Here is a tiny trained network, its code and every weight. The questions are about switching its units off for an input and a target symbol, where a switched-off unit gives its printed mean instead of its output.

import numpy as np


def w(rows, s, z=0):
    codes = np.array(rows[::2]) - 128.0
    scale = np.full(codes.shape[1], s)
    scale[-1] = z or s
    return codes * scale


def norm(h):
    return h / np.sqrt((h * h).mean(-1, keepdims=True) + 1e-5)


def softmax(a):
    e = np.exp(a - a.max(-1, keepdims=True))
    return e / e.sum(-1, keepdims=True)


def log_softmax(a):
    a = a - a.max(-1, keepdims=True)
    return a - np.log(np.exp(a).sum(-1, keepdims=True))


def net(x, mask):
    ids = ['ΓΘΠΣαβεητ'.index(c) for c in x.split()]
    T = len(ids)
    res = E[ids] + P[:T]
    u = 0
    for l in range(2):
        r = norm(res)
        for j in range(3):
            rows = slice(4 * j, 4 * j + 4)
            q, k, v = (r @ M[l][rows].T for M in (Q, K, V))
            z = softmax(np.where(np.tri(T) > 0, q @ k.T / 4**0.5, -1e9)) @ v
            o = O[l][rows]
            res = res + np.where(mask[u + j], z, o[:, -1]) @ o[:, :-1]
        u += 3
    return log_softmax(norm(res)[-1] @ U[:, :-1].T + U[:, -1])


Q, K, V, O = {}, {}, {}, {}
E = w([
[162,109,79,150,198,40,196,158,147,104,60,138],'Γ',
[120,124,143,124,201,20,176,167,146,154,121,116],'Θ',
[156,86,13,242,193,105,134,128,112,122,56,183],'Π',
[174,127,157,143,115,34,189,187,181,141,85,139],'Σ',
[101,177,223,70,77,107,83,17,150,212,134,92],'α',
[85,152,120,108,197,77,130,106,135,189,156,88],'β',
[173,196,128,125,166,243,201,143,3,201,118,211],'ε',
[89,169,84,99,62,94,157,80,155,105,138,139],'η',
[142,175,161,153,41,128,106,166,145,159,67,124],'τ',
],0.0065)
P = w([
[166,112,138,15,45,65,40,143,236,194,127,153],'0',
[129,106,109,70,77,66,125,127,191,220,43,113],'1',
[101,118,117,115,102,77,172,129,184,206,43,128],'2',
[94,142,117,147,122,89,201,123,182,184,49,144],'3',
[97,160,118,167,140,96,207,118,169,162,54,145],'4',
[106,174,117,186,157,97,214,117,147,146,61,141],'5',
[121,187,119,202,169,108,209,111,124,132,72,137],'6',
[143,194,113,214,180,120,207,104,107,117,85,121],'7',
[177,200,110,224,195,127,201,95,79,100,111,111],'8',
[199,211,98,238,204,138,190,99,62,81,133,94],'9',
[251,217,103,253,219,153,174,90,33,66,166,89],'10',
],0.0033)
Q[0] = w([
[94,118,107,91,112,146,119,167,138,124,115,134],'L0H1',
[112,142,90,137,138,144,124,132,120,114,127,148],'L0H1',
[117,139,143,100,151,107,148,119,135,156,95,160],'L0H1',
[145,157,126,123,150,131,145,139,121,176,111,112],'L0H1',
[119,56,149,106,138,167,49,172,144,50,176,117],'L0H2',
[167,220,137,208,139,75,155,83,116,108,132,94],'L0H2',
[99,3,111,45,118,167,84,197,160,131,146,163],'L0H2',
[153,122,166,150,139,152,89,149,105,59,164,98],'L0H2',
[101,144,114,119,75,134,132,98,120,100,136,122],'L0H3',
[137,117,69,152,137,115,122,86,113,138,88,147],'L0H3',
[137,129,116,109,156,64,162,146,139,127,133,95],'L0H3',
[82,129,112,91,172,147,113,113,113,141,185,121],'L0H3',
],0.012)
K[0] = w([
[82,76,147,146,94,105,115,152,146,120,97,146],'L0H1',
[150,99,112,159,143,133,91,107,119,86,100,137],'L0H1',
[121,187,150,155,145,107,155,106,132,97,140,84],'L0H1',
[164,163,129,127,105,127,158,129,122,77,146,96],'L0H1',
[82,27,102,72,152,93,139,89,142,111,162,118],'L0H2',
[230,209,157,166,123,197,163,154,74,196,98,170],'L0H2',
[29,20,87,96,146,77,102,102,177,79,145,104],'L0H2',
[185,23,104,60,186,119,136,57,107,104,200,135],'L0H2',
[98,113,116,72,87,136,150,82,136,100,119,140],'L0H3',
[133,106,1,154,121,195,138,91,84,39,140,158],'L0H3',
[122,95,91,105,197,42,152,183,182,135,129,134],'L0H3',
[69,148,119,122,170,125,111,63,119,186,202,93],'L0H3',
],0.0089)
V[0] = w([
[164,148,150,37,135,157,167,124,85,133,150,254],'L0H1',
[86,126,130,129,68,99,122,86,181,66,141,89],'L0H1',
[126,136,76,200,86,152,191,100,62,116,98,161],'L0H1',
[102,176,77,76,117,138,184,176,143,131,149,87],'L0H1',
[129,124,129,94,119,187,149,136,105,114,117,184],'L0H2',
[178,137,158,125,152,136,122,150,139,119,132,147],'L0H2',
[120,169,103,64,157,129,158,138,89,155,137,153],'L0H2',
[170,123,147,146,114,131,125,89,112,126,147,152],'L0H2',
[140,174,164,120,127,131,147,139,110,152,137,177],'L0H3',
[105,136,182,83,115,98,112,75,166,165,148,72],'L0H3',
[118,134,188,80,88,163,150,116,103,141,118,113],'L0H3',
[137,181,99,101,142,114,129,130,112,141,167,177],'L0H3',
],0.0065)
O[0] = w([
[20,230,14,98,84,51,237,108,39,212,49,57,100],'L0H1',
[90,72,203,92,107,21,59,96,70,86,210,157,95],'L0H1',
[116,134,3,175,179,118,147,190,90,72,123,220,190],'L0H1',
[119,202,28,130,125,110,87,44,209,146,252,158,168],'L0H1',
[153,67,71,118,50,181,124,79,153,132,87,61,171],'L0H2',
[113,77,111,85,90,87,133,121,135,116,105,137,149],'L0H2',
[192,63,77,105,118,218,143,166,139,92,100,150,203],'L0H2',
[135,123,72,92,152,121,98,123,151,148,119,99,133],'L0H2',
[182,93,63,144,152,76,136,104,131,143,159,118,140],'L0H3',
[153,121,37,172,145,140,135,160,121,66,16,182,62],'L0H3',
[146,78,62,217,225,154,181,218,100,108,180,173,2],'L0H3',
[168,132,189,164,99,123,170,163,123,170,78,121,146],'L0H3',
],0.0043,0.0047)
Q[1] = w([
[204,193,83,144,145,135,238,136,127,124,107,190],'L1H1',
[79,90,81,118,125,147,127,170,52,226,94,118],'L1H1',
[98,81,129,227,171,154,171,137,138,27,100,178],'L1H1',
[51,134,103,211,183,158,255,73,156,125,127,89],'L1H1',
[123,208,85,119,97,86,150,50,136,116,142,114],'L1H2',
[118,93,56,92,69,154,136,147,67,73,179,109],'L1H2',
[88,51,108,162,179,125,106,99,90,71,89,200],'L1H2',
[149,94,165,105,142,185,139,138,127,100,110,87],'L1H2',
[117,196,122,151,126,97,162,80,120,154,137,125],'L1H3',
[136,61,129,95,149,117,105,155,145,107,135,129],'L1H3',
[143,108,143,48,113,119,96,103,119,207,159,146],'L1H3',
[159,95,158,82,123,168,107,176,94,99,102,89],'L1H3',
],0.009)
K[1] = w([
[164,117,53,147,68,147,217,162,130,91,109,75],'L1H1',
[86,97,91,128,93,148,52,66,162,153,60,156],'L1H1',
[233,131,62,254,155,156,161,129,9,15,54,233],'L1H1',
[173,186,60,236,136,89,238,67,152,152,62,118],'L1H1',
[120,208,87,143,133,85,226,174,80,118,171,58],'L1H2',
[55,84,57,29,105,179,165,186,109,228,145,163],'L1H2',
[99,113,154,122,162,129,101,32,62,200,85,204],'L1H2',
[101,116,164,21,123,125,74,113,223,172,102,92],'L1H2',
[115,194,128,166,182,172,156,170,89,182,160,142],'L1H3',
[145,79,150,51,124,95,114,139,151,109,140,128],'L1H3',
[179,156,183,178,211,125,48,104,140,63,161,167],'L1H3',
[162,114,91,121,123,111,101,83,201,64,48,128],'L1H3',
],0.0083)
V[1] = w([
[127,158,168,64,53,115,69,169,141,159,171,91],'L1H1',
[49,181,143,140,39,125,110,92,151,115,141,131],'L1H1',
[120,146,150,197,170,145,60,59,109,69,127,215],'L1H1',
[140,119,122,118,194,133,167,171,76,172,111,220],'L1H1',
[89,165,143,82,4,84,62,88,185,104,195,179],'L1H2',
[54,117,121,93,98,134,164,192,185,119,110,169],'L1H2',
[191,117,143,87,43,110,150,131,120,212,78,151],'L1H2',
[51,93,154,148,84,104,83,86,102,56,112,130],'L1H2',
[57,161,197,110,135,164,63,157,92,94,184,103],'L1H3',
[56,118,207,114,136,79,82,138,213,3,142,115],'L1H3',
[209,137,98,224,226,170,106,157,66,163,146,122],'L1H3',
[82,166,139,99,77,166,126,79,179,125,135,107],'L1H3',
],0.0047)
O[1] = w([
[155,191,127,149,172,150,187,55,132,100,118,148,145],'L1H1',
[188,135,131,163,195,162,150,129,107,126,146,118,162],'L1H1',
[150,80,67,129,86,53,133,169,125,50,152,145,74],'L1H1',
[133,121,121,116,129,66,63,107,201,89,149,79,93],'L1H1',
[62,151,253,74,162,134,146,105,160,191,86,100,218],'L1H2',
[142,154,139,177,161,107,82,102,91,147,125,58,136],'L1H2',
[65,156,121,92,135,76,131,115,128,115,201,146,255],'L1H2',
[165,182,149,104,136,218,143,120,185,155,126,92,84],'L1H2',
[135,111,39,117,73,92,117,85,162,161,97,104,17],'L1H3',
[136,53,22,108,76,187,121,146,83,132,112,140,103],'L1H3',
[80,183,228,88,149,107,157,79,158,196,82,95,47],'L1H3',
[133,65,126,154,118,60,92,179,92,107,152,139,175],'L1H3',
],0.0051,0.005)
U = w([
[128,109,60,158,96,71,80,156,79,104,163,151,197],'Γ',
[109,112,60,111,84,154,136,175,124,201,50,91,168],'Θ',
[173,94,126,125,123,199,89,120,199,115,187,68,140],'Π',
[83,178,181,86,85,86,56,65,152,160,186,110,203],'Σ',
[123,116,119,116,108,136,105,136,125,131,136,130,46],'α',
[165,143,119,173,202,148,218,151,145,103,93,254,2],'β',
[127,115,124,118,113,143,110,149,127,126,139,124,57],'ε',
[109,54,182,132,99,157,138,144,40,91,104,73,126],'η',
[108,95,141,113,138,172,107,166,124,93,132,114,93],'τ',
],0.0075,0.0064)

Each question gives the input, a string of symbols that net reads in full, and the target symbol t.
The units are the heads (4 rows each of Q, K, V and O). Each row of codes is followed by its name. A weight is (code - 128) times the scale printed after its matrix; where a second scale follows, it is the last column's (O and U).
mask holds one flag per head, layer by layer. A switched-off head (its flag False) gives its mean, the last column of its rows in O, instead of its output. The means were averaged over made-up inputs and are rounded, as every weight is.
A unit's drop is (log p(t) with every unit on - log p(t) with that unit switched off) / (log p(t) with every unit on - log p(t) with every unit switched off).
The circuit of an input: a set's keep is (log p(t) with only the set's units on - log p(t) with every unit switched off) / (log p(t) with every unit on - log p(t) with every unit switched off). Starting from all 6 units, units are removed one at a time, each time the one whose removal leaves the highest keep (on an exact tie, the one counted first), for as long as the keep stays at least 0.8.
circuit, biggest first: the units of the circuit, biggest drop first
most important unit: the unit with the biggest drop
heads that matter: for each layer, one digit per head in row order, 1 if its drop is at least 0.15 and else 0, layers parted by /
input α τ α, target β: most important unit -> L0H3
input Π Π τ Π α Σ Θ τ ε η Σ, target Γ: heads that matter -> 110 / 010
input β α η Π Γ Π τ η α β, target β: circuit, biggest first -> [L1H2; L0H3; L0H1]
input Σ η α Θ Θ Π τ η Θ, target Γ: heads that matter -> 100 / 101
input Π Γ Π Γ τ Γ, target Γ: heads that matter -> 100 / 101
input Σ Θ Σ, target β: heads that matter -> 101 / 101
input Π Σ Σ Γ τ Γ η ε η β, target Γ: circuit, biggest first -> [L1H2; L0H1]
input τ Θ τ τ τ β Σ ε Γ Γ, target Θ: circuit, biggest first -> [L0H2; L1H1]
input τ Π ε β Γ Σ Γ α Γ α β, target Π: heads that matter -> 110 / 000
input η α Π Γ η α τ Θ Π Σ α, target Γ: circuit, biggest first -> [L0H3; L1H1]
input Θ ε Γ Σ η Π β, target Γ: heads that matter -> 111 / 010
input Γ Γ α Θ α Σ ε Θ Π, target Θ: circuit, biggest first -> [L0H2; L0H1; L0H3]
input α ε η α, target Γ: circuit, biggest first -> [L1H2; L0H3]
input τ Γ Γ η Γ ε, target Γ: heads that matter -> 111 / 110
input β Π η τ Γ Γ ε Θ, target Θ: heads that matter -> 110 / 100
input β α η β η Π Γ Π η Σ α, target β: circuit, biggest first -> [L0H3]
input Π Γ τ α τ Σ Π Π τ ε Γ, target Σ: heads that matter -> 001 / 101
input Π η Γ, target Σ: heads that matter -> 101 / 010
input τ Γ η Π Σ, target Σ: heads that matter -> 111 / 010
input τ η β τ Γ τ β τ, target Γ: heads that matter -> 101 / 100
input Θ α Θ β τ ε Γ β α Γ, target Π: circuit, biggest first -> [L0H2; L0H3]
input β η τ Γ α τ ε Θ β Θ, target Π: circuit, biggest first -> [L0H2]
input Π Γ Σ Σ ε Θ, target Θ: circuit, biggest first -> [L0H2; L0H1]
input Σ η Θ Θ α Θ Π β Γ Θ, target Γ: heads that matter -> 000 / 100
input Θ β Θ, target β: circuit, biggest first -> [L0H1; L0H3; L1H3; L1H1]
input Π τ ε τ β β Σ, target Π: heads that matter -> 110 / 000
input Π τ Σ α Γ Π β Π Γ τ, target β: heads that matter -> 111 / 110
input Θ β Σ Θ Σ Θ Θ Σ, target Γ: circuit, biggest first -> [L1H2]
input Γ β α Θ Π ε Γ, target Θ: circuit, biggest first -> [L0H2; L1H1]
input Γ Π ε, target Θ: circuit, biggest first -> [L0H1; L1H1]
